Each row has two labels, one from each of two sets.
[ -4  -7  -1 -19   1  -1   4   3  -2   3  -1   2   3   5  -1  10  -2  -2
 -11   0] -> E & z283
[  2 -20   3  -9  11   7  -9   0   2   1 -18   2 -11  18   4  14 -24 -11
  26 -10] -> L & z283
[ -4 -16   0 -13   5   3   1  -1  -4   0  -5   3   2  12  -1   8 -16  -6
   5  -2] -> E & z283
[ -6  10  -5  10 -11 -15  -3  -1  -4   2  15  -1  27 -10  -5  -8   9   6
 -24   8] -> L & Z455
[-4  1 -4 12 -2 -8  1  0 -3  4  2  1 11  2 -3  4 -6  4  9  2] -> L & Z455
[ -7   2  -1   1  -5 -10   1   1  -6   3   7   0  12   6  -1  -6   9   2
  -1   5] -> L & Z455
[ -1 -11  -3  -2   5   1  -3   1  -2   2  -4   2  -2  18   0   6 -11  -2
  14  -2] -> L & z283
[ -2 -14   1  -7   3   3   2   1  -1   2  -4   3  16  11   1   4  -8  -3
   3  -3] -> E & z283
[-1 -7 -3 -1 -1 -2  2 -3 -5  5  3  1  4  4  6 -1 -3 -2 -1  3] -> E & z283
[ -4  -6   0  -9   1  -1   0   6  -1   0  -1   2   7   6   1   5 -10  -4
  -8   2] -> E & z283
[ -7  -5   8 -11   0   6   1   1  -3  -1  12   1   4  -4  -5  -2   6   1
 -26   5] -> E & z283
[ -4  -3  -3   3   0  -2  -1  -1  -2   2  10   1  17  -4   0   0  -1   1
 -13   0] -> E & z283
[ 2 -7 -4 -6  1  0 -2  0 -3  1  1  2 11  7  0  2 -6  1  0  1] -> E & z283
[-6  1 -9  9 -3 -4  2  1 -5  3 11  2 19 -2 -1 -6  3  4 -6  9] -> L & Z455
[ -7   2  -5  -4 -13  -8  12   1  -4  -4  23  -1  42 -16  -3 -14  18  10
 -50  13] -> E & z283
[-6  2 -5  7  3 -6  1  3 -4  0  5  1 25 -7 -2  2  0  1  6  2] -> E & Z455
[ -3 -14  -3  -6   3   3  -2   0  -4   0   0   4   5  12   0   2  -8  -4
  -1   4] -> L & z283
[  1 -12  -2  -4   0   6  -1  -1  -6  -3   2   0  16   7   2   0  -3  -1
  -6   4] -> L & z283
[-2 -7  0 -6  3  2  1  1 -2  1 -1  2  9  6  1  4 -9 -3 -1  1] -> L & z283
[ -2 -16   0  -6   8   9   3   0  -2   2 -13   3  -4  14   3   8 -19  -8
  26  -3] -> L & z283
[ -4  -7  -3   4   3  -4  -4   1  -5   2 -11   2  -2   9   1   9 -17  -1
  25  -3] -> E & Z455
[  0   0  -3   2   6   1  -6  -4  -1   1  -6   2  -1   6   1   9 -13   1
  20  -7] -> E & Z455
[-4  0 -3  8 -3 -9  0  5  2  1  4  2 22  4 -1  2  4  5 -2  2] -> L & Z455
[-5 -8 -2 -2  7  1  0  2 -4 -6 -6  4 17  8  1 12 -9  0  8 -4] -> E & z283
[ 0 -5 -1 -7  1 -1 -2  0 -3  4 -4  2  7 11 -1  1 -5  0  9 -3] -> L & z283
[  2 -11   0 -10  -4   2   2   1   4   0   2   2   6   3   0   0  -9  -7
 -15   3] -> E & z283

Each row has two labels, one from each of two sets.
[ -4   0   6  -1   0   3  -2 -19   3   5   3   6   3  -3   0  -1  -6  -2
   2   3] -> G & <80>
[ -3  -1   7  -1   1   9   4 -26   4   5  -1   2  13  -3   4   2   0   0
   1   9] -> G & <79>
[ -5   1   6  -4   0   4 -11   0   4   3   1  12   3  -3   2   2  -3  -4
   0   5] -> W & <69>
[-9  5  6 -3  0  5 -6 -8  6  6  2  6  1 -3  1  0  4  3  1  1] -> Q & <69>
[ -8   5   3  -3   1   7  -8 -10   5   6  -2   6   8  -2   4   2   9   3
   0   4] -> W & <79>
[-4  1  2 -1 -1 -2  3 -9  2 -4  5  2 -3 -1 -1 -2 -9 -4  0  1] -> G & <69>
[ -7   3   9  -2   1  12   2 -13   6   7  -2   1  14  -3   7   3  14   6
   1   9] -> W & <79>
[ -4  -1   0  -6   0   2 -25   5   4   8   2  15  -2  -1  -2   1  -6  -5
  -1   2] -> Q & <80>
[ -3   2   1  -3   3   7 -17 -17   5  14  -3   8  12  -4   1   2   9   3
  -1  -2] -> Q & <79>
[ -2  -2  -4  -3   2   6  -6 -16   2   1  -3   7  10  -1   5   6   2  -2
   2  14] -> Q & <79>
[ -7   2   4  -1   0   2  -2 -17   4   3   2   6   3  -4  -1  -1  -1   0
   0  -1] -> G & <69>
[ -6   4  -3   0   2   7   4 -20   6   9   2 -11   6  -3   0   2  -1   2
   0   4] -> N & <79>
[ -6   7   0   0   2  10   8 -16   8   5   1 -14   9  -1   0   2   5   5
   0   1] -> N & <79>
[-5  3  3 -1  1  0 -5 -8  3  1  3  9  0 -3 -1  1 -9 -4  1  0] -> G & <69>
[ -7   5  -2  -1   2   7  -4 -11   4   9  -1  -6   6  -2  -1   1  10   5
  -2   0] -> N & <79>
[-10   3   4  -3   1   5  -8  -6   3   9   1  12   1  -7   4   3   0   1
   2   4] -> W & <80>
[  0  -1   5  -3   0  -1  -9 -18   1  -2  -2  14   8   0   1  -1   8  -1
   0  -1] -> S & <79>
[ -3   0   8  -2   0  -1 -12  -1   0   4  -1  18   0  -3   2   0   2   0
   0  -2] -> S & <80>
[ -1  -1   5  -1  -1   2   6 -22   2  -3   1   1   8   0   1  -1   2  -1
   2   8] -> G & <79>
[ -1  -1  -1  -2   1   4 -10 -11   3   8   2   1   5   0  -3  -1  -7  -4
  -1   3] -> N & <69>
[ -3   2   6  -3  -2   0 -12 -11   4   0   2  11   3   0  -3  -4   4  -1
  -1  -6] -> S & <69>
[ -7   0   2  -3   0  -4 -18  -8   2   6   2  20  -5  -4  -2   0  -9  -4
   0  -4] -> G & <69>
